Known rows, with every step that occurs
nubu-noto-zemev-gevi-zulazuz-pati: [ 0.508  1.082  0.002 -2.611 -0.317 -2.438  0.941 -3.736 -0.779 -0.056
  1.642 -1.544 -0.619  1.692 -0.507 -1.295  3.385  0.147  1.319  4.660
  0.805 -1.657 -0.660  0.764 -3.574  0.552 -0.291 -2.094 -0.143  1.282]
zemev-gevi-zulazuz: [ 0.433  1.364 -0.076 -3.287 -1.061  1.493 -1.726 -2.468 -0.187  2.977
 -1.052  0.109 -1.478  2.538 -2.918 -2.321  2.215 -2.513 -0.303  1.137
  0.715  0.525  0.453 -0.398 -4.424 -1.957 -1.511 -3.179 -0.484 -1.035]
gevi-zulazuz-nubu: [ 0.811  1.007  0.265 -0.309 -2.115  0.930 -1.913 -1.492 -0.038  1.223
  1.708  2.776 -2.408  0.766 -1.994 -3.708  1.068 -3.660 -1.172 -2.277
  3.362  2.413  0.093  0.324 -0.319  0.223 -1.578 -6.836  0.473 -1.096]
pati-zemev-gevi-nubu: [-1.529 -0.674  0.512 -2.666 -1.674  1.740 -2.051 -1.376 -1.378  0.699
 -5.597  0.122 -0.777  1.165 -0.933 -1.001  1.213 -0.523  1.457 -2.916
  2.524  1.645  0.140 -0.029 -2.970 -2.401  1.736  3.692  3.010 -1.036]
nubu-noto-gevi-zulazuz-pati-zemev: [ 2.884  0.813 -0.271  1.122 -0.760 -3.048 -0.061 -2.384 -0.505 -0.382
  1.592  0.190  0.067  3.155 -0.001  0.531  3.985 -0.208  5.240 -0.381
 -1.276  1.979 -1.573 -0.328  1.831 -0.413  0.636  0.374  1.676  3.429]
zulazuz-gevi-nubu-zemev-noto: [ 1.867 -1.873  2.119 -4.735 -1.320 -0.032 -0.739 -2.540  1.335 -0.647
  0.594  4.335  0.070 -0.760  0.491 -0.585 -1.344 -0.330 -1.826 -2.066
  4.027  0.965 -2.204  1.049  1.414 -0.093  0.607 -0.908 -0.114 -0.614]
gevi-zulazuz-nubu-zemev-noto-pati: [ 1.561  1.349  0.338 -0.506 -2.923  0.966  0.141 -2.752  0.400 -0.340
  2.804  4.805  1.586 -0.552  0.274 -3.083  3.106 -2.841 -3.664 -0.533
  3.597  0.381 -1.910  0.890  0.136  2.301 -0.717 -2.226 -0.299 -1.049]
noto-pati: [ 0.202  3.170 -1.692 -2.472 -1.830 -1.565 -0.891  0.024 -2.283 -1.679
  0.849  0.911 -2.525 -0.621  0.037 -2.181  1.610 -0.232 -2.540  0.783
 -1.572 -0.219  0.294 -0.582 -1.441  1.279  1.311 -0.748  2.958 -1.713]
zemev-nubu: [ 0.102  1.066  0.462 -4.184 -1.969 -0.396  0.074 -0.311 -1.007  1.958
 -0.857 -0.298 -3.565 -0.214 -1.594 -3.094 -1.683 -1.469 -2.274 -1.790
  0.287  0.877  2.086  0.842 -3.567 -0.864 -0.203 -3.424  0.472 -1.217]
noto-gevi-zulazuz: [ 1.904  1.612 -0.455 -2.011 -1.288 -0.360 -3.371 -1.949  0.444  2.916
  3.580  1.869 -0.948  3.467 -1.770  0.671  1.031 -3.103  1.683 -1.581
 -0.699  1.817 -0.196 -2.263 -1.023 -1.388 -2.222 -2.952  0.998 -0.415]
zulazuz-pati-zemev-noto-gevi-nubu: [ 1.879 -2.091  1.100 -1.603 -2.672 -2.980  0.689 -1.181 -0.557  0.233
 -1.778  2.315  1.847  0.581  1.425  2.162 -0.199  0.470  3.113 -4.374
  1.770  0.251 -1.547 -1.023  0.772  0.018  0.896  4.758  2.609  2.206]
zulazuz-gevi-nubu: [ 1.817 -1.218  1.134 -4.359 -0.434 -0.075 -2.624 -0.653 -0.212  0.138
  0.297  1.840 -1.561  0.411 -0.905 -0.934 -1.487 -0.085 -0.287 -3.598
  2.338  2.652 -0.990 -0.726  0.772 -0.861  0.749 -3.170  2.156 -2.003]
pati-zemev-nubu-noto: [-0.582  0.840  1.006 -0.897 -1.447 -0.811  1.552 -1.381 -0.891 -0.468
 -3.084  0.178 -2.324  0.902 -0.494 -3.064  0.186 -0.075  0.489 -2.369
  0.512  2.414  1.032  2.314 -1.376 -0.599  1.970 -0.958  0.921  0.047]
zulazuz-pati: [ 1.259  2.084 -1.014 -3.173 -1.902 -3.478  0.839  0.435 -1.940 -1.967
  0.662 -0.770 -4.680 -2.112  0.035 -2.644  0.694  0.651 -0.204  1.800
 -1.006 -0.827  0.684  1.374 -0.657  0.263  1.277 -2.654  1.785  0.731]
zemev-nubu-noto-gevi-zulazuz: [ 2.714  0.127  1.234 -3.171 -0.311 -1.622 -1.010 -3.580  1.768  4.775
  3.024  0.223  1.021  4.666 -2.283  0.399 -0.344 -2.535  1.208 -2.117
  0.059  3.335  0.600 -1.712 -2.757 -0.791 -2.300 -3.911 -0.846 -1.132]
zulazuz-pati-zemev: [ 0.255  1.691 -0.791  0.150 -2.591 -2.001  1.044  0.832 -3.177 -3.411
 -2.215 -0.279 -4.184 -1.816  0.450 -2.900  2.206  1.126  1.709 -0.447
 -0.429 -0.487  0.077  2.263  1.009 -0.669  2.972  0.519  3.015  3.018]
zemev-gevi: [-0.766  1.187  0.431 -4.854 -0.658 -0.858 -1.154 -0.902 -0.800  0.789
 -2.498 -0.391 -3.789  1.715 -0.792 -1.796 -0.749 -0.908 -0.973  1.407
  0.163 -0.925  1.188 -0.833 -4.053 -2.069  0.113 -1.531  1.497 -1.042]
nubu-noto: [ 0.008  1.871 -0.983 -2.830 -0.806 -2.842  0.362 -1.835 -0.267 -1.342
  0.526  1.321 -4.518  0.151 -0.414 -2.007 -0.206  0.618 -0.197  2.130
 -1.021  0.683  0.384  0.919 -0.304  0.524  1.432 -3.667  1.052 -1.538]
gevi-nubu-zemev-noto: [ 0.198 -0.386  0.030 -4.450 -3.180  0.180 -0.016 -2.725  0.448 -0.668
  0.140  4.045 -0.428 -2.236  0.096 -0.971 -0.424 -0.727 -1.903 -0.844
  3.068  0.235 -0.426  1.689 -0.993  1.393  1.028  1.347  0.283 -1.927]
zemev-noto-gevi: [ 1.219 -0.127  1.405 -3.682 -1.431 -2.880 -0.077 -1.326  0.752  1.564
  0.498  4.165 -1.267  1.831  0.764  1.832 -2.703 -1.518 -0.561 -1.410
  0.071 -1.069 -0.352 -2.432 -0.941 -0.966 -1.249 -1.003  0.615 -0.013]

Rows
[ 0.682  1.820 -0.341 -2.556 -2.551 -1.480  1.631 -0.491 -1.294 -0.828
 -0.194  3.373 -0.801 -1.265  0.590 -1.428  0.850 -0.268 -3.672  0.726
 -0.668 -1.729 -0.382  0.251 -1.805  1.891  0.764 -0.524  0.748 -1.680] -> zemev-noto-pati
[ 2.172 -1.772  1.202 -4.322  0.558 -1.778 -1.539 -2.315  0.938 -0.404
  0.850  1.437 -1.392  1.260 -0.737 -1.016 -1.373  0.833  0.578 -1.912
  1.784  3.545 -1.337 -0.359  1.953  0.591  1.526 -4.333  1.477 -2.101] -> zulazuz-gevi-nubu-noto
[-1.356 -1.148  0.790 -2.579 -0.743 -0.241 -0.596 -2.829 -0.161 -0.010
 -4.764 -0.215 -0.464  2.278 -0.567 -1.108  1.144  0.745  2.554 -1.541
  1.804  2.652 -0.241 -0.097 -1.935 -1.053  2.560  2.842  2.616 -1.485] -> pati-zemev-gevi-nubu-noto
[ 1.884  1.901 -0.823 -3.993 -1.120 -0.658 -0.377 -2.735 -0.598  0.131
  0.855 -2.153 -1.649  0.915 -1.194 -2.714  4.169 -1.268  0.743  3.717
  0.479 -0.578 -0.329  1.677 -3.135 -1.059 -0.131 -0.852 -0.394  1.759] -> nubu-zemev-gevi-zulazuz-pati
[ 2.425 -1.182  2.345 -1.095 -1.648 -1.042 -1.192 -2.565  1.930  3.539
  2.598  5.824  1.127  3.192 -0.580  1.092 -1.527 -4.366 -0.486 -3.632
  3.596  1.017 -1.296 -2.477  0.015 -0.270 -3.339 -4.507 -0.313 -0.258] -> zemev-noto-gevi-zulazuz-nubu
[ 2.633 -0.765  1.364 -4.635 -1.201 -0.202 -0.692 -1.929  0.273 -1.570
  1.326  3.478  2.555 -0.782  1.058 -0.383  0.761  0.169 -3.140 -1.647
  2.708  0.376 -2.893  0.147  1.081  1.588  1.334  1.265  1.439 -1.136] -> zulazuz-gevi-nubu-zemev-noto-pati
[-1.175  2.294  0.021 -1.794 -1.311  0.448 -0.612 -0.228 -2.889 -1.700
 -4.311 -0.931 -0.804  1.851  0.325 -1.710  3.697 -0.202 -0.590 -0.362
 -0.442 -0.669 -0.373 -0.951 -2.821 -1.802  2.273  3.370  3.739 -0.165] -> noto-pati-zemev-gevi
[ 1.984  0.372  1.123 -1.021 -1.170 -0.629 -3.599 -1.866  0.946  2.848
  3.448  3.013 -0.930  3.921 -1.201 -0.010 -0.158 -3.985  0.754 -4.062
  2.703  2.349 -0.612 -3.072  0.495 -0.617 -2.861 -4.750  1.984 -0.207] -> noto-gevi-zulazuz-nubu
[ 2.843  0.068  0.815 -0.125 -1.662 -0.689 -0.333 -0.755 -1.179  2.622
  0.262 -1.282  0.925  2.782 -1.417 -0.453  2.371 -1.879  3.099 -4.545
  0.179  2.030  0.065  0.016 -1.677 -1.949 -1.220  0.363  1.238  3.860] -> noto-gevi-zulazuz-pati-zemev-nubu
[-0.061  1.534 -1.135 -4.266 -2.815  0.118 -2.359 -1.909 -0.292 -1.424
  1.273  1.405 -2.585 -1.596 -0.602 -1.740  0.694 -0.567 -0.577 -0.608
  1.889  1.681  0.249  1.048 -0.582  0.858  1.494  1.486  2.350 -2.328] -> gevi-nubu-zemev
[ 1.844 -0.806  0.724 -0.854  0.176 -0.478 -1.119 -1.438 -1.087 -2.752
 -1.424  1.008  1.718  1.472  0.560 -0.689  2.299  2.182  0.580 -3.507
  0.863  3.724 -2.804 -0.240  2.934  0.992  3.834  1.289  3.759 -0.995] -> zulazuz-gevi-nubu-noto-pati-zemev
[-0.998  0.887 -0.700 -2.669 -1.659 -1.378 -0.946 -2.776 -0.837 -1.523
  2.111  2.103 -1.314 -0.827  0.111 -0.229 -0.166  0.823 -0.166  0.200
  2.347  1.168 -0.139  0.110 -1.157  2.337  1.605  0.066  2.441 -2.625] -> gevi-nubu-noto-zemev
[ 1.209 -1.318  2.534  2.190 -2.293  0.584 -0.864 -2.160  0.764  1.894
 -0.622  6.157  1.759  3.668 -0.130  0.649  0.617 -4.037  1.235 -5.786
  4.235  1.860 -1.944 -1.633  1.321 -1.140 -1.950 -1.556  0.837  2.171] -> pati-zemev-noto-gevi-zulazuz-nubu
[ 1.477 -0.091  1.457 -0.222 -1.045  0.220 -0.914 -3.108  0.495  3.125
  0.118  0.477  1.311  4.887 -1.828  0.076  1.754 -2.287  2.972 -4.250
  0.634  3.841 -0.129 -0.647 -1.339 -1.286 -0.776 -0.919  0.489  1.174] -> pati-zemev-nubu-noto-gevi-zulazuz
[-0.236  1.536  0.325  1.188 -1.327 -0.290 -0.859 -3.344 -0.049 -0.678
  3.873  3.605 -1.412  1.091 -0.543 -2.485  1.247 -2.269 -1.204 -0.244
  4.076  1.202 -0.844  0.667 -0.025  2.122 -0.686 -5.792  0.781 -1.029] -> gevi-zulazuz-nubu-noto-zemev
[ 0.576  1.240  1.024 -2.225 -2.559 -1.481  0.692 -1.608 -0.296 -2.613
  1.443  4.234 -0.737 -1.528  2.092 -2.599  0.347 -1.699 -4.248 -0.218
  3.436 -1.316 -1.187  0.541  0.432  2.144  1.282 -0.532  1.838 -0.692] -> zulazuz-nubu-zemev-noto-pati
[ 0.184 -1.713  0.207 -2.784 -0.509 -2.692  0.738 -2.320 -0.961 -1.241
 -4.074 -2.520 -0.089  0.748 -0.262 -1.184  1.704  1.730  3.279 -0.103
  0.917  1.311 -0.624  0.647 -1.252 -0.474  3.233  3.108  2.711  0.642] -> zulazuz-pati-zemev-gevi-nubu-noto
[-0.496  0.777  0.363 -2.054 -1.492 -1.927  0.809  0.094 -2.574 -1.813
 -4.796 -1.856 -3.070  0.516  0.518 -2.129  2.179  0.648  1.885  0.669
 -0.163 -1.359  0.210  1.015 -1.861 -2.561  1.983  1.829  2.713  3.205] -> zulazuz-pati-zemev-gevi
[ 2.406  1.976 -1.559 -1.393 -2.183 -1.514  0.014 -0.917 -1.313  0.378
  2.045 -0.177 -2.523 -0.813 -1.745 -2.846  3.286 -0.881  0.690  1.992
 -0.772  0.872 -0.016  1.731 -0.947  0.616 -0.256 -4.294  0.035  1.064] -> gevi-zulazuz-pati
[ 1.226  1.195  0.192 -4.118  0.159 -4.135 -1.310 -2.198  0.799  0.047
  2.640  1.110 -2.562  3.179  0.345  1.288 -1.572 -0.234  1.511  0.357
 -1.253  1.126 -0.044 -2.328  0.117 -0.302  0.440 -1.927  2.345 -0.570] -> nubu-noto-gevi
[ 0.662 -0.606  1.515 -3.483  0.258 -1.283 -1.402 -2.720 -0.048 -1.625
  2.310  2.465 -0.700  0.680  0.592 -0.017 -1.482  1.182 -0.463 -1.613
  3.224  1.390 -2.122 -0.478  1.207  1.472  1.415 -2.526  2.345 -1.399] -> zulazuz-gevi-nubu-noto-zemev
[ 0.875  1.291  1.230 -4.393 -1.859 -2.409 -0.336 -2.185  1.163 -0.210
  1.940  4.145 -1.403  1.039  1.538  1.906 -1.499 -1.762 -0.429  0.426
  0.685 -1.635 -0.841 -1.066 -0.161 -0.734 -0.633  0.975  0.848  1.075] -> nubu-zemev-noto-gevi
[ 0.039  0.300  0.765 -1.527 -0.850 -3.403 -0.097 -1.728  0.539 -1.407
  1.051  2.282 -4.286  0.440  0.429 -2.814 -2.007 -0.870 -0.871 -0.218
  2.173  1.709  0.007  0.222  1.118  1.044  1.236 -5.927  1.940 -1.431] -> zulazuz-nubu-noto
[ 1.667  1.053 -0.504 -3.474 -1.118 -1.509 -0.169 -1.718 -1.017  1.926
 -0.509 -1.806 -1.537  1.538 -2.049 -2.484  3.193 -1.320  0.876  2.571
 -0.458 -0.618  0.321  0.517 -3.931 -1.468 -0.924 -2.874 -0.368  1.019] -> zemev-gevi-zulazuz-pati
[ 1.165  1.773  0.187 -3.699 -0.846 -2.476  1.318 -1.367 -0.811  0.281
  0.552 -1.113 -1.095  0.778 -0.407 -2.558  0.290  0.040 -2.592  0.013
 -1.018  1.468  1.063  0.377 -2.954  1.675  1.483 -1.478  0.988 -2.537] -> zemev-nubu-noto-pati
[-0.165 -1.030  0.347 -5.939 -0.169 -1.852 -1.371 -3.376  0.769  1.490
 -1.913 -0.974 -1.064  1.986 -1.137 -0.829 -0.828  0.039  0.392  0.627
  1.083  1.850  0.462 -1.053 -3.527 -0.327  1.324 -0.183  1.374 -3.779] -> zemev-gevi-nubu-noto
